In the rows, zero is written as 128.
Rows near named flat spaces through zero:
z118_z315: [135 140 141 150 187 105  60 131 165 133 133 187 160 135 123 108  90 116
 169 104 128 146 148 135 134]
z641_z818: [177  68  92 102 126  99 155  82  93 104  73 117 161 179 159 140  89  92
  83 123  62 104 196  59 157]
z118_z315: [140 125  89 135  70 114 117 115 142 111 135 119 134 122 159 121 121 113
 148 140 168 137 148 136 132]
z118_z315: [ 92 145 164 127 156 138 150 138 123 117 123 123 107 113  96 121 142 134
 123 135  95 122  85 133 120]
z229_z597: [142 129 125 128 116 159 115 151 156 123 163 136 153 167 143 176 126 125
 125 116 128 146 159 140  86]
z805_z226: [160  99 136  95 146 145 182  85  52 152  95  78 103  83 109 179 155 124
  62 113 125  95 106 124 210]
z609_z26: [123 121 110 126  87 113 153 123 103 125 111 103 121 129 143 109 138 134
 114 146 132 105 122 108 126]
z118_z315: [202 124 103 129 150 149 130  89 141 196 150 165 167 104 162 108 103 108
 125  67 159 133 160 136 117]
z609_z26: [ 89 130 150 115 123 122  75 139 104  95 138 157 131 123 107 129 116 108
 155 177 161 136 102 125 155]
z609_z26: [121 135 134 130 125 135 120 127 136 110 136 129 129 119 123 140 126 115
 135 131 133 136 121 141 131]
z805_z226: [ 77 138 143 132 141  94 109 129 175  82 123 143  86 120  99  76 122 129
 204 168 117 175 112 148 140]
z118_z315: [118 171 155 153 109 115 117  99 113 119 147 122 140  50 133 133 141  90
 160 120 199 102  56 185 159]
z229_z597: [134 119 126 106 114 144 111  99 128 104 149 144 128 100 125 140 114  87
 157 148 168 160 126 149 162]
z566_z882: [193  86 109 104 139 127 139  98 154 151 143 141 151 179 160 157 114 115
 150 101 121 161 198 131 124]
z566_z882: [109 128 142 101 150 154 120 101  63 130 111 146 111  47  87 101 115 100
  98 153 154 115  73 112 195]
z566_z882: [127 129 122 106 108 203 149 129 110 111 148 122 129 100 116 163 124 102
  72 134 125 132 118 124 118]
z641_z818: [136 107 102 115 174 132 108 114 128 143  93 148  97  95  97  82 102 140
 111 128 111 154 153 100 183]
z229_z597: [139 139 132 129 116 150 123 166  93 209 158 148 155 148 148 119 147 167
 101 115 172  93 116 111  73]
z805_z226: [178 115 106 118 138 168 136 123 102 184 134 142 159 126 146 139 116 129
  68  89 134 108 155 102 115]
z641_z818: [130 120 126  97  90 172 148 123 124 121 169 145 142 140 142 133 123 100
 134 151 147 147 128 127  86]
z118_z315: [117 120 171 102 187 128 148  88 105 101 113 185 166 133 114  80  78  61
 134 134  58 115 106  87 112]
z229_z597: [136 138 127 154 145 125  94 174 155 159 139 131 138 167 133 155 139 173
 123 101 129 128 156 135 102]
z566_z882: [110 105 126 106 139 129  99 139  92 116 105 127 103 125  96 140 125 140
 107 163 130 134 132 102 185]
z118_z315: [ 85 156 100 164  50  86  88 134 167  58 130 104 108  99 141 108 131 117
 186 170 181 145 113 163 144]
z805_z226: [153 125 133 118 169 148 120 124 116 182 139 180 159 131 132  93 104 125
 117 104 128 122 136 103 103]
z566_z882: [146 116 144 126 130  88 124 111 154 124 145 135 143 170 151 145 132 118
 194 125 138 146 146 155 124]
z805_z226: [139 139  87 122 104 197 121 137 183 149 174 141  96  82 122 110 128 140
 136 125 176 195 147 163 109]
z609_z26: [126 128 111 135 150 147  80 142 153 106 123 138 118 113 104 149 108 128
 115 125 123 159 156 131 162]
z641_z818: [141 143 111 140 148 153 128 114 151 142 127 123 105  65 112 118 127 130
 116 100 141 147 124 154 157]
z118_z315: [110 134 121 152 130 101  58 172 167 113 132 134 120 161 121 150 130 161
 160 139 145 154 159 143 139]
z609_z26: [111 155 123 154 136 129  81 140 152 121 133 141 117  84 111 114 121 132
 144 125 160 143 115 153 151]
z609_z26: [ 92 157 162 152 183 129  93 160 155 114 125 134 107 112  84 141 135 149
 135 119 107 140 105 153 142]
z805_z226: [ 71 128 192 107 143  96 171 112  68  81  97 118 123 135 101 111 136 100
 133 173  76  84  56 102 135]
z229_z597: [137  87 111 102 102 105 150 110 137  93 116 110 118 179 143 141 125 119
 150 156 101 152 171 113 135]
z609_z26: [ 45 167 144 154  88  77  87 157  88 107 109 122  99  81 107  64 148 150
 157 191 186  92  45 125 154]
z641_z818: [158 120  87 131  98 137 154 106 139 133 121 107 124 110 150 120 124 122
 109 111 132 131 153 127 129]
z229_z597: [108 124 129 119  89 120 133 132 156  94 149 112 105 147 131 141 145 128
 177 162 145 163 129 156 120]
z641_z818: [168 145 119 148 126 142 146 112 142 157 145 143 178 124 166 121 112 105
 113  77 127 104 137 131  78]
z566_z882: [129 154 115 159 108 137 138 160 116 165 126 111 143 125 145 121 144 161
  78 101 132  81 116 115  85]
z118_z315: [ 80 130 183 120 169 132 105 181 119 110 132 126 110 174  83 181 153 161
 127 152  95 132 109 131 127]
z609_z26: [ 90 149 129 165 159  93 102 173 127 143  85 116  98 123 100  90 141 190
 106 126 102 102 114 106 140]
z566_z882: [146  86 103  83 142 149 136  88  64 134  89 130 106  83 103 114 106 109
  76 149 128 128 136  83 210]
z805_z226: [ 86 158 188 130 122 119 126 150 111 125 165 171 175 166 140 103 128 107
 167 151 132  96  72 124  45]
z609_z26: [107 136 140 133 153 148 144 140 147 101 115  92  85 108  90 163 148 145
 107 123  91 145 118 150 153]
z566_z882: [142 122 118 126  97 128 157 118 128 120 132 106 137 143 151 146 135 118
 122 123 123 119 137 130 110]
z641_z818: [ 50 159 158 142 172 113 142 133 144  88  89 115  52  62  59  59 139 147
 146 158  82 143  61 138 162]
z229_z597: [140 110 115 112 138 143 118  82 141  54 115 154 158 118 128 135  68  45
 122 133  84 150 158 109 152]
z641_z818: [126 122 204  87 224 188 148  71 101  58 126 154 151  84  70 201  91  25
  97 113  51 137  89 141 181]
z229_z597: [103 127 124 146 110  94 126 162 184  88 125 102 107 192 133 143 144 160
 166 144  92 154 159 139  97]
z805_z226: [142  96  84 108  76 115 132 107 148  99 127 114 111 146 149 123 120 117
 157 159 144 166 173 125 144]
z609_z26: [150 102  88 100 132 145  98 110 114 171 126 145  88  77 110  95 121 146
 131 144 192 169 148 125 198]
z641_z818: [167 139 111 154  96 117 138 129 137 160 145 125 179 157 184 136 129 127
 122  88 145  94 148 130  73]
z641_z818: [137 160 160 150 163 144 108 136 139 152 156 150 159 111 127 152 130 119
 132  87 144 116 104 162 110]
z566_z882: [ 94 129 108 142 122  78 153 103 157  74  76 106  85 104 116  52 116 124
 156 153  79 139 122 115 150]
z566_z882: [193  96 118 101 155 138 137  84 114 179 137 155 154 129 149 131 109 107
 129  96 145 137 162 123 146]
z118_z315: [163  88 114 109 159 119 123 123 102 152 100 144 151 176 137 132 104 133
  92 116  89 115 179  74 138]
z229_z597: [121 124 121 133 144 109 123 115 123 102  96 144 144 129 127  92  94 105
 115 130  85 114 136  91 132]
z805_z226: [ 98 127 138 116 105 115 133 125 137  95 137 138 120 141 128 100 125 113
 172 168 128 146 114 129 111]
z805_z226: [ 95 157 141 113  49 200 170 149 118 110 189 111 127 110 135 152 159 111
 116 160 168 126  74 155  56]
z229_z597: [147 106 113 109 126 124  77 111 121 128 140 168 147 129 135 125  98 101
 155 145 172 154 155 121 162]
[141  93 139  85 165 163  74 143  85 151 140 159 128 141  96 184 121 134
 105 146 158 150 150 113 185] => z566_z882
[146 101  85  81  77 187 147 115 129 141 164 156 125 128 145  95 109 109
 125 160 159 171 158 106  94] => z641_z818
[110 142  70 171  56  89 192 138  97 122  54  47 106 109 156  69 149 169
  47 126  87  48 116  73 108] => z566_z882
[127 110 123 105  97 118 136 119 114 134 139 125 115 139 137 120 140 131
 157 159 162 140 127 130 135] => z229_z597
[157 114 138 145 178  99  40 172 113 176 124 138 149 176 122 206 138 178
 117  99 160 117 170 131 179] => z118_z315
[195 129  95 143 141 155 115 106 144 171 139 131 153  94 150 159 116 119
  98  64 158 131 165 149 148] => z641_z818
[175  83  91 109 181 126 148 111 123 167  81 157 145 170 137  77  83 138
  78  99  46 125 201  48 118] => z118_z315
[119 126 116 122  79 129 132 126 134  99 142 116 125 133 142 135 132 115
 145 154 149 139 128 137 119] => z118_z315
[166 101 116  98 120 166 142 104 110 125 141 145 166 146 147 158 102  86
  96 120 117 129 160 105 116] => z229_z597
[ 90 167 122 158 103 121 166 124 136 114 107  80  77  52 111  86 158 145
 123 131 134 112  68 155 139] => z118_z315
[138 122 126 118 142 141 123 123 125 142 133 156 144 132 131 110 109 118
 123 124 123 131 138 111 115] => z641_z818
[184  83  81 105  95 134 189  84 175  99 126 102 133 177 170 150 112  99
 133 113  77 167 209 123 105] => z566_z882
[139 111 119 121 121 108 191 124  99 171  98  93 106 145 139 100 156 169
 100 121 101  97 127 100 115] => z609_z26
[ 77 135 134 124 112 130 126 136 108  78 106 109  95  98  96 120 132 123
 116 172 118 126  93 119 158] => z566_z882
[108 145 144 142 109 115 137 135 127 102 130 118 142 138 137 132 133 117
 134 134 118 106 106 131 102] => z609_z26
[101 113 110 102  84 121  93 123  83 110 123 136 107  99 116 103 122 119
 140 193 190 136 111 110 181] => z609_z26
[ 97 124 153  85 125 181 163 107 120  78 148 139 109 103  97 128 119  80
 132 168 107 159  94 132 123] => z641_z818
[138 143 110 134 106 137 134 105 139 150 144 123 107  65 132 100 138 126
 150 122 187 144 107 164 147] => z609_z26
[100 124 152 106 129 121 138 126  93 136 126 123  95 110 104 113 151 141
 144 163 151 128  86 131 155] => z609_z26
[144  92 117  93  88 145 152 133  93 128 134 105 132 175 144 176 142 132
  99 151 129 123 154 105 122] => z118_z315
[191 118 113 142 105  81 188  74 185 140 142 117 164 172 200 114 126 102
 191  80 113 133 169 157  74] => z566_z882
[128 129 102 106  90 214 185 125 105 121 134  85  94  71 111 155 146 124
  47 131 126 130 111 127 129] => z805_z226
[157  96 182  71 152 141 183  93  95 166 167 155 153 175 140 148 140 101
 163 130 126 132 114 133  97] => z609_z26
[142 110 144  98  86 133 166 112  65 136 142 122 168 160 160 155 137 100
 109 143 142  85 111 106 101] => z805_z226
[104 128 140 120 117 149 117 149 156  81 151 124 119 153 114 171 132 120
 145 152 116 162 136 147 115] => z566_z882
[103 177 148 154 105 173 155 187 117 170 163 138 166 147 146 108 147 155
  80 109 120  74  85 112   4] => z229_z597
[141 144 121 144 163 181  84 191 137 191 152 158 147 144 118 148 127 177
  73  90 134 125 153 115  87] => z566_z882
[168 125 145 123 121 135 127 125 118 167 168 138 171 160 161 179 141 121
 140 101 167 116 136 151 103] => z566_z882
[106 167 181 123 159 182 185 121 132 147 163 129 108  71  98 120 156 120
 130 109 123 129  51 174  92] => z118_z315
[140 140 127 134 124 138 138 115 131 144 140 127 130  99 134 123 133 122
 131 112 151 126 114 147 127] => z118_z315

Rows near named flat spaces through zero (a row that begins with a name and a colon came from that space):
z311-z170: [114 169 171 186 107  75 150 101 171 146  86 127 173 137  72 139 103 121
  75 166 183 115 131 150 150]
z311-z170: [148  75  89 146  92 100  79 114 123  99 136 114 122 124 150 101 134 132
 172 111 180 113 126  78 115]
z638-z506: [116 174  94 153 152 173 118 109 161 167  90 161 131 139 150 111 117 147
 122 114 153  88  91  89 138]
z638-z506: [144 145 142 173 149 107 155 130 161 134 136 125 190 114 129 136 129 123
 100 141 129 130 138 146 123]
z835-z729: [136 146 127 223 105 115 125 176 145 147 174  73 190 134 121 172 166 167
  99 106  38 157 158 164  85]
z758-z625: [151 163 183  80 201 120 176  73 166 140 101 172 171  86 117 104  83  86
 100 170 152  87 116 156 177]
z311-z170: [181  89 181  55 159  97 130 109 131 110 137 127 123  58 149 100  80  87
 140 162 135 101 122 125 145]
z638-z506: [ 86 117 161 201  79  27 118 102 127  93 104 106 165 134  58 173 139 168
 115 147 140 140 180 165 138]
z311-z170: [140 125 143 103  86 101  76  99  98 131 118 107 103 124  96 109 124 150
 146 128  84  99 132 123 128]
z302-z650: [108  88 130 149 103  88 108 139 104  91 146 102 126 122 117 162 149 159
 150 116  98 151 164 144 117]
z758-z625: [133 138 133 180 143 125 128 142 151 137 163 101 182 111 131 162 145 157
 118 107  54 130 149 161 116]
z638-z506: [163 140 127 112 166 180 144 137 168 160 157 127 145 109 165 114 105  94
 121 115 121 108  97 127 135]
z835-z729: [123 138 130 146 141 107 168  72 158 109 152 140 206 160  75 130 147  93
 120 122 164 129 153 195 171]
z835-z729: [ 93 114 124  54 117 134 202 223  22  87  85 174  21 176 143 122 166  93
 101 195 192 249 139  99  72]
z638-z506: [126 102 153 120 104 125 116 140 130 125 170  84 119 121 109 160 119 123
 136 110  84 135 141 167 139]
z835-z729: [102 112  74  41 170 192 123 106  82 104 119 185  67 146 159 103 148 130
 185  99 133 125 115 103 146]
z311-z170: [176 156 124 101 113 136  84 116  96 157 127 117 123 122 127  80 142 149
 133 127  45  98 118 107  98]
z758-z625: [120 143 151 117 149 114 139 123 125 130  94 149 122 109 128 129 113 137
 114 155 131 122 127 122 132]
z302-z650: [121 117 132 157 113 108 110 160 116 124 124 108 117 112 140 151 133 163
 127 130  97 142 140 114 100]
z638-z506: [184  93 144 127 120 105 113 108 161 123 175  92 169  96 134 108 106  91
 141 121 138 101 126 138 139]
z302-z650: [ 95 143 145 141 144 121 117 114 143 137  87 142 115 106 126 151 101 162
 124 134 126 102 123 119 147]
z835-z729: [121 144 121 159 107 129 164 191 106 133 122 125 120 161 132 138 157 123
  89 152 142 189 135 122  82]
z302-z650: [151 131 123  58 126 151 155 148  91 130 106 158  74 148 145  76 124  77
 118 164 186 152 101  91 111]
z758-z625: [152 121 111 132 156 173 140 166 138 138 187 108 151 118 167 140 147 123
 133  97  66 145 129 145 108]
z311-z170: [135 193 128 149 110 136 147 122 129 166 108 136 152 173  90 105 146 121
  84 145 124 132 120 140 117]
z835-z729: [156 178 131 118 131 172 186 169 121 163 161 123 152 172 114 113 158  83
  77 140  96 173 124 167 102]
z302-z650: [105 144 136  95 107 146 170 164 107 137  85 153  63 167 121 117 113  85
  93 170 215 168 104 105 123]
z758-z625: [121 122 104 157 114 164 135 166 145 140 160 107 126 151 144 147 137 118
 125 102 136 150 119 130 117]
z302-z650: [126 109 141 145 135 110 153 173 133 116 118 128 118 107 158 144 115 118
 110 155 170 158 128 108 108]
z758-z625: [183 110 136  55 165 137 125  98 114 117 164 133 144  97 143  87 128  99
 156 124  84 106 129 141 137]
z302-z650: [199 100 124  96 176 118 137 121 133 111 148 143 162  78 185  77 123  95
 144 145 145 113 120  98 111]
z638-z506: [129 149 128 153 143 148 133 130 155 149 142 121 156 126 130 142 128 136
 116 113  98 118 125 145 132]
z311-z170: [149 187 153 161 149 129 171 142 162 169 106 138 171 127 126 118 117 111
  66 165 139 130 114 132 115]
z302-z650: [ 71 144 147 141 111 129 158 145 137 134  86 141  90 155 102 162 106 121
  97 150 193 151 121 133 147]
z758-z625: [186 122 122 149 153 153 149 163 158 142 201  96 188 110 165 125 143 100
 118 109  82 141 129 150 102]
z302-z650: [134 141 122 148 135 129  87  99 138 142 137 115 155 110 124 132 134 173
 145  99  53  88 134 135 132]
z311-z170: [130 165 112 143 129 122  87  62 122 139 129 131 176 140  88 114 160 177
 147  97  42  82 145 154 141]
z302-z650: [ 89 131 138 169 129  97  90  68 154 120 122 119 165 114  88 167 123 183
 150  97  84  83 153 164 170]
z835-z729: [125 120 137 151 120 134  88 111 161 143 157  91 142 105 122 156 109 154
 146  90  73  90 128 148 149]
z311-z170: [144 122 113  95 217 147 155  65 149 101 168 166 202 105 140 118 147 115
 162  99  97 101 146 176 170]
z758-z625: [140 131 141  87 135 102 133 119  96 117  80 160 100 115 134  91 118 121
 123 173 164 126 121  92 118]
z638-z506: [ 95 153 114 159 126 112 133 130 111 124  79 157 123 148 120 132 147 162
 115 145 148 141 136 108 114]
z758-z625: [146 135 103 125 166 182 166 196 124 141 148 139 121 126 191 126 145 113
 112 128 117 168 113 107  87]
z311-z170: [112 118  74 133 103 167 119 161  99 124 141 127  93 173 145 125 164 134
 146 100 135 160 123 105 102]
z638-z506: [140 148 154 167 158 111 165 126 164 133 154 119 204 114 115 151 134 122
  97 133  98 134 149 180 134]
z835-z729: [104 132 117 138 104 166 109 136 159 158 110 121  82 142 137 136  90 122
 127 112 180 107  89  97 146]
z758-z625: [126 139 153 161 108  97 142 145 149 139  95 124 127 124 122 132 102 117
  92 164 187 134 118 110 121]
z835-z729: [ 75 105 137  20 145 184 153  52 140 108 153 155  85 168  71 139  96  59
 169  91 184 108 117 201 240]
z638-z506: [151 172 102  77 208 183 134  12 167 146 146 181 200 134 112  79 133 107
 158  86 102  48 112 169 199]
z835-z729: [106 110 117 202 115  83 107 109 153 106 127 115 171 121 118 158 138 166
 140 111 141 119 152 132 134]
[143 122 163  85  69 119  96 171  84 147 107  95  42 120 123 116 102 127
 116 158 105 138 111  95  97] => z311-z170
[148 133 120 115 150 141 145 137 131 133 120 147 129 121 156 104 124 108
 121 142 157 129 112 104 118] => z638-z506
[162 121 196  75 116  92 141 164  94 129 120 107  93  90 123 120 101 106
  98 185  97 149 133 131 104] => z835-z729
[ 81 130 132 170  89  95 124 165 105 120  78 128  87 143 118 159 131 165
 108 153 158 161 138 101 103] => z638-z506
[141 107 124 151 146 107 122 113 154 114 133 130 160 100 150 126 119 129
 140 125 154 110 130 116 133] => z311-z170
[124 114 138 135 126 120 116 145 130 127 124 116 112 105 143 143 113 142
 131 130 119 126 127 115 122] => z311-z170
[ 51 100  89  97 119 150 167 156  78  81 100 174  52 189 126 148 155 114
 144 131 221 196 135 116 134] => z835-z729
[129 172  86 115 137 192 155 109 160 166  90 178 112 180 140  74 111  74
 110 133 249 109  69  83 148] => z835-z729
[131 146 116 200 109 112 126 137 162 146 112 120 160 137 132 128 126 136
 103 134 170 123 119 105 112] => z835-z729
[148 115 153  88 122 125 156 150 121 126 125 129 100 124 135 110 105  77
 111 162 179 148 114 119 125] => z311-z170
[110 184 146 116 108 150 163 144 112 160 109 134 111 177  82 129 138 112
  81 149 117 155 123 157 126] => z311-z170
[176 116  99  47 167 135 131  65 107 105 117 184 133 124 149  42 133  83
 165 140 187  95 110  94 144] => z638-z506
[153 135 169 102 117 108 117 132 121 143 113 114 110 100 122 114  99 122
 112 158 108 114 120 120 122] => z311-z170
[119 101 115 139 146  87 117 105 105  83 130 141 155 111 130 136 159 163
 159 121 106 132 165 134 124] => z835-z729
[134 114 130 120 151 144 169 157 142 120 146 134 131 125 153 134 122  90
 117 136 167 155 123 133 127] => z302-z650
[ 90 151 137 221 155 134 150 185 179 152 109 122 150 101 164 195 112 171
  88 130 122 143 127 120 111] => z311-z170
[158 130 111 125 136 156  97  91 155 146 169 111 162 122 130 111 128 126
 153  86  85  83 118 142 147] => z638-z506
[126 165 104 175 146 141 179 152 149 142 109 157 163 158 142 119 147 110
  87 147 190 157 118 115 108] => z758-z625
[152  99 131  85  89 122 121 140 112 123 115 124  73 135 137  88 101  79
 132 154 211 133 101  84 122] => z758-z625
[ 58 102 108  94 128 141 171 105 111  81 127 165  99 187  90 152 145  94
 149 116 214 168 144 167 178] => z835-z729
[168 122 116 116 127 127 107 125 120 132 135 124 132 114 151  92 131 125
 140 129 119 113 118  99 108] => z311-z170
[124 159 141 177 108 140 145  81 216 165 146 109 187 161  76 136  94  81
  99 109 194  91 107 175 188] => z835-z729
[153 116 128 117 135 100 125  91 108 100 172 118 184 129  98 119 168 130
 149 113  66 129 167 178 132] => z638-z506
[190 155 112 117 173 195 191 146 181 165 175 139 180 140 167  86 122  41
  95 128 175 133  89 135 127] => z302-z650

Rows near named flat spaces through zero (a row that begins with a name and a colon came from that space):
z948-z661: [157 122 145 135 129 102  99  84 111  86 117 154 197 145 120 162 152 122
 147 144 137  91  94 101 135]
z948-z661: [108  74  62 157 124 161 121  95 127 147 157  84 112 129 138  88 115 137
 170 126 148 117 140 121 138]
z147-z995: [130  54  42 115 110  93 109 128 131  80 188 112 126 141 127 111 104 118
 193 145  58  78 170 115 108]
z643-z493: [141 141 109 157 105 171 140  95 153 157 132 154 183 147 149 130 114 191
  90 165 155 139 136 114 121]
z948-z661: [124 110 132 147 149 137 123 106 106 138 128 102 149 121 130 139 117 151
 106 156 161 106 116 142 147]
z917-z965: [149 144 159 141 119  85  88 133 131 104 122 197 215 162 146 186 116 147
 111 158 115  96 109 124 103]
z948-z661: [107 125 165  62 153  99 132 149 126 167 135  79 129 110 119 162 177 109
  71 117 164 100 145 145 106]
z917-z965: [148 106 126 143 131  89 148 173 139 182  98 147  83 145 136 189  81 159
  98 154  93 121 144 158 154]
z147-z995: [109 117 146  83 151 112 155 181 140 140 125 111 118 108 134 122 125 127
 100  94  89 139 128 152  96]
z948-z661: [142 142 132 104 108  92 123 159 130 102 136 157 112 138 115 152 134 102
 130 141  91 121 151 126 118]
z147-z995: [118  56  91 101 129  84 118 157 137 143 149 113 135 142 139 148 130 119
 148 115  90  88 140 130 100]
z917-z965: [100  94 126 125 148 120 133 174 135 163 129 116 131 124 153 127 100 147
 108 110 108 127 121 159 103]
z948-z661: [115  99 153 107 158  95 113 113 149 183  95 104 142 134 141 152 172 110
 154  52 159 111  94 113 115]
z948-z661: [122 181 162 110 133  71 101 182 136 116 139 148  83 128 127 155  90 111
 115 134  96 120 171 160 114]
z643-z493: [138 156 169 117 134 121 152 153 131 139  76 144  71 119 113 131 152  91
 142  77 115 172 101 126 148]
z643-z493: [150 166 187 116 140 144 159 137  82  57  89 145 123  98  90 115 158  90
 116 126 112 165  75 130 157]
z147-z995: [127 142 136  87 162  49 122 148 184 161 126 106  70 124 140 149  84 140
 151  76  76 110 180 140 110]
z643-z493: [ 93 107  73 177 107 167 103 141 127 136 169 126 116 138 154  82  84 140
 155 140 133 136 146 141 116]
z643-z493: [110 123 116 132 123 123 101 129 132 130 148 123 129 135 137 119 128 115
 150 117 137 117 138 127 112]
z643-z493: [113 137 120 120 156 130  91  75 103  44 186  82 179 101 120  82 112 131
 148 150 138  86 141 127 113]
z917-z965: [104 129 116 139 145  82  85 157 135 133 163 111  91 130 145 136  61 136
 142 138 108  94 176 164 118]
z917-z965: [141  86  78 153 105 192 173 100 129 152 126 124 147 133 131 108 134 168
 110 158 139 147 118 112 146]
z917-z965: [ 94  74  86  69 135 117 127 143  95  87 177  42  52  94  91  76 177  39
 187  93 113 106 156 127 124]
z917-z965: [ 79 135 181  60 173  58  90 189 148 127 137 106 133 111 146 125 143  80
 145  34 100 111 122 150  57]
z643-z493: [129 135 139 119 123 157 153 159  68  33 131 128  95  94  88  79 144  71
 142 138  89 161  99 138 148]
z917-z965: [ 53 164 164 128 164 138  84 167 148 157 156 107 153 110 175  83  94 139
 112  72 158 141 128 168  62]
z643-z493: [150  80  99 109 122  97 178 173 146 190 106 120  58 137 122 175 113 144
 103 142  82 126 160 144 152]
z147-z995: [121  92 125 165 147 115 105 114 130 172 104 122 135 143 149 149 113 141
 153 108 151 110  99 131 142]
z643-z493: [143 147 130 101 137 121 133  95 123  83 150 107 143 111 109 121 132 134
 119 151 123 109 150 119 130]
z147-z995: [ 92  86 102 167 150 170 138 155 105 124 140 102 124 108 149  73  75 152
 132 125 111 145 103 164 128]
z643-z493: [ 93  78 113 100 109 116 101 173 113 115 144 130 132 138 129 110 191  47
 180  73 117 123 102 116  86]
z147-z995: [134 142 159 116 161  88 123 124 156 146 106 127 137 126 141 150 105 153
 126  97 113 118 124 133 119]
z948-z661: [124 189 159 181 134 109  63 118 105  87 137 156 124 135 132 135  77 122
 150 157 149 114 133 147 146]
z948-z661: [ 84 146 161 133 166 168 117  91 144 186 110  79 141 107 150  88 158 130
 133  52 212 151  93 125 115]
z147-z995: [172  97 101 103 155 151 196  51 120  98 118  66 121  93  91 106 139 161
 125 147 114 121 127 103 177]
z147-z995: [112  84  84 140 108 183 154 143  95 132 160 102 130 119 124 105 129 139
  89 183 143 130 137 146 135]
z917-z965: [165  95  75 118  88 129 153  98 136 140 133 128 103 148 105 151 161 122
 141 161 124 115 159  93 155]
z917-z965: [120 180 196 118 146 129 139 157 123 148  84 136  94 111 121 135 147 103
 104  90 149 167 102 144 137]
z948-z661: [115 185 152 158  96 182 115 126 113 121 112 161 106 130 120  94 168  80
 147 108 179 183 103 113 138]
z147-z995: [129  81 162  89 182  55 126 143 157 153  93 122 181 131 152 170 126 147
 134  61  85  94  86 131  93]
z948-z661: [165 109 113 118 102  80 119 135 134  91 121 178 139 157 118 163 138 105
 169 132  70 109 126 101 125]
z147-z995: [144 120 137  59 164  30 135 132 187 168 102  93  48 125 120 162 133 105
 181  41  74 107 166 114 124]
z643-z493: [182 175 159  88 129 138 197 113 115  75 101 133 104  99  79 133 148 131
  84 161  95 157 133 117 167]
[ 85 124 108 140 130 119  78 149 137 139 181 117 148 136 160 116  88 142
 128 138 139 100 162 153  86] => z917-z965
[181  83 169 136 145  77 135 111 113 133  53 174 196 155 124 216 157 138
 124 128 114  98  48 109 156] => z948-z661
[129  73 111 159 127 155 138 143  83  95 131 141 185 129 133 125 113 147
 107 174 111 119  82 144 134] => z917-z965
[ 95 105  63 120  89 144 107 147 147 129 181 119  94 139 137  78 139  91
 182 103 116 134 171 113  92] => z643-z493
[116 158 110 164 125 154 109 102 135 133 153 117 112 126 139 101  85 155
 133 151 155 132 159 136 138] => z917-z965
[148 161 181 113 142 107 145 149 132 121  94 161 150 125 126 160 125 142
  88 128 107 140 107 137 125] => z948-z661
[161 188 175  93 116 138 142  70 174 128  87 171 196 139 125 134 205 126
 130  72 155 159  95  64 104] => z917-z965
[ 89 120 133 107  96 194 139 152 106 158 138 118 148 124 124 103 220  79
  91 115 197 159 105 121 101] => z917-z965
[153 120 118 143 113 104  99  82 131 127 118 144 139 154 121 158 153 112
 172 129 148 102 123  94 147] => z147-z995
[114 114 186 121 146 124 133 157 122 188  77 141 170 134 144 171 174 122
  83  93 168 136  66 139 115] => z147-z995
[128  80 113 153 159 132 116  68 132 145 117  98 179 131 146 124 123 161
 158 106 153 100  91 112 136] => z948-z661
[127  58 129 160 123  91  96 178  74 143 133 153 186 159 140 216 111 141
  70 216 136  63 105 170 135] => z643-z493
[146 189 138 113 136 152 179  98 150 193 118  77  37 102 105 141 115 167
  59 165 177 150 199 142 180] => z147-z995
[142  88 105 151 128 117 101  79 117 110 130 127 170 145 129 139 138 128
 172 134 139  91 105 103 140] => z948-z661
[ 98 132 129 176 124 177 125 135 158 188  92 153 126 141 167  87 124 135
 164  53 153 187  81 120 114] => z643-z493
[126  70  94 111  91 106 121 169 114 150 150 139 134 156 125 174 161 102
 110 166 124  94 146 130 115] => z917-z965
[ 89 142 146 156 105 145  94 186 112 138 121 165 106 140 142 110 145  71
 153  92 146 164  98 141 110] => z147-z995
